Table B holds the same points as the rows below, measured another way and shuffled. Each row below is followed by which row of B it is.
B:
(121): [-13 -23  35  -2   2  19   6   3  -8  -5 -19  10 -17  -2  17  -7   0 -13
  18 -33]
(108): [-14 -10  27  -9   3  -7  28 -13  -3 -18 -13  -6  -2  -5  -2 -10 -16  -4
  14  -8]
(75): [  3 -12  20  -4  -8   6  -3   0  -4   1  -3  -2   2  -4   2  -2  -7  -3
   5  -6]
(101): [ 14  35 -55   3   7 -24  -6   0  10   6  23  -9  11  10 -18  12  12  17
 -23  36]
(114): [  9   5  -5   0  -7  -3 -13   2   1   4   6  -7   7  -3  -5   6  -5   5
  -4  13]
(117): [ -3  18 -33   4  13 -11  11  -3   6  -3   6  -4   3  11  -5   2   8   7
  -7  12]
(95): [-27 -37  66 -14  -5  11  36 -13 -12 -23 -28  -1 -11 -14   5 -13 -19 -15
  35 -34]
(61): [ -1 -21  47  -9 -19   6   0  -7  -8  -6  -9  -7   9 -15  -4  -6 -27  -4
  16  -5]
(104): [ -5   6  -3  -5   2 -11  15  -9   0  -8   1  -4   5   1  -6  -4  -2   5
  -4   7]
(64): [-11  13 -28   2  16 -13  18  -5   6  -8   0  -1  -4  12  -4   1   8   5
  -4  11]
(93): [  3 -16  11   7  -2  26 -21  14  -3  10  -4  13 -14  -2  21   0  12 -10
   6 -26]
(90): [-5 -7  9 -2 -1  1  6 -2 -3 -2 -5  0 -1 -5 -2 -2 -9 -3  3 -3]
(102): [ -8 -15  30  -7  -2   9   7  -5  -4  -2  -9  -7   3  -6   4  -8 -12  -7
   6 -15]
(100): [-12 -18  36  -8  -5   4  17  -7  -9 -13 -14  -1  -3  -9   4  -5 -16  -5
  16 -10]
(98): [ 2 -4  0  3 -1  6 -7  3  0  6 -2  5 -4  1  6 -2  4 -4  1 -6]
(115): [  0  -3  15 -10 -10 -13  13 -12  -3 -11   0 -10  12  -8 -18  -1 -17   8
   6  17]
(106): [-15 -30  63 -12 -12   6  21  -9 -11 -18 -18  -3   2 -16  -4 -11 -28  -7
  26 -16]
(79): [-20 -24  35  -5   3  13  17  -2  -9 -10 -24   8 -16  -6  14 -10   1 -12
  19 -31]
(70): [ 1  7 -6 -1  1 -9  3 -2  2 -2  3 -5  4 -2 -7  1 -4  6  0  8]
(78): [  5  29 -47   7  13 -18   2   3   8   2  17  -5   2  12 -11  10  12  13
 -19  25]
(65): [  1  18 -42   8  14  -8  -1   4   8   2  11   0  -3  11   1   5  19   7
 -12  12]
(120): [ -6   9 -11   0   8 -10  14  -4   4 -10  -3  -2  -1   2  -5   0   1   4
  -1   9]

[  1 -10 -29 -12 -18   7  25   1  -3  49 -15  16 -19  -4   7  -7  19]
(93)
[-6  9  7 -4  2 13 -4 -5 -3 -4  4  1 -2  3 -7 -3 20]
(114)
[-31 -10 -22  -4   8  -7 -31   1  -8 -19  -3 -16   8   3  -8 -17 -27]
(65)
[ -4  -2   7   6   8 -10 -13   0  -1 -21   4  -9  11   1   1   1 -21]
(120)
[12  2  6  3 -1 -3 10 -1  3 -1  2  6  0 -1  4  5  0]
(90)
[  3   3  14   8   8  -7 -10  -2   3 -22   7  -7  11   1   0   9 -16]
(104)
[26  6  7  7 -3 -2 19 -2  8 10  3 10 -2 -2  9 15  7]
(102)
[-21  -5  -6   4  12  -9 -28   0  -4 -31   4 -17  13   3  -6  -7 -29]
(117)
[53 11 40 14 -7 -5 41 -2 16 14  7 20 -2 -5 17 27 13]
(106)
[ -2   3   6   2   5   1  -8  -3   0 -17   4  -5   5   1  -4   0  -2]
(70)
[-16 -10  -5   6  12 -18 -24   2  -2 -30   1 -17  15   0   1  -5 -41]
(64)
[ 31  -9   1   6  -9 -19  33   4   9  26  -6  14  -4  -8  21  14 -16]
(79)
[ -6  -5 -10  -2  -4   0   6   0  -1  13  -4   3  -4  -2   2  -3   3]
(98)
[ 28   3  26  15   4 -14  14   0  11 -10   7   2   9  -3  11  19 -17]
(108)
[ 17  14  35   9   7   4  -3  -5   5 -22  13  -1   8   3  -2  14   8]
(115)
[33 16 30  5 -6 10 33 -5 10 13  8 17 -6  0  7 19 32]
(61)
[-41   3  -3  -5  17   8 -51  -5 -10 -45   7 -24  14   8 -23 -18 -11]
(101)
[14  5 10  0 -4  5 15 -3  4 13  1  8 -5 -1  5  7 13]
(75)
[32  5 22 10 -3 -6 25 -1 12  9  3 11  0 -4 12 13  0]
(100)
[ 60   1  31  19  -6 -22  47   2  17  20   4  17   3  -8  27  33 -16]
(95)
[-36  -4 -11  -2  13  -3 -41  -2  -9 -37   1 -22  12   4 -15 -16 -21]
(78)
[ 26 -11  -8   2 -12 -13  33   3   5  36  -9  14  -8  -8  19   8  -8]
(121)
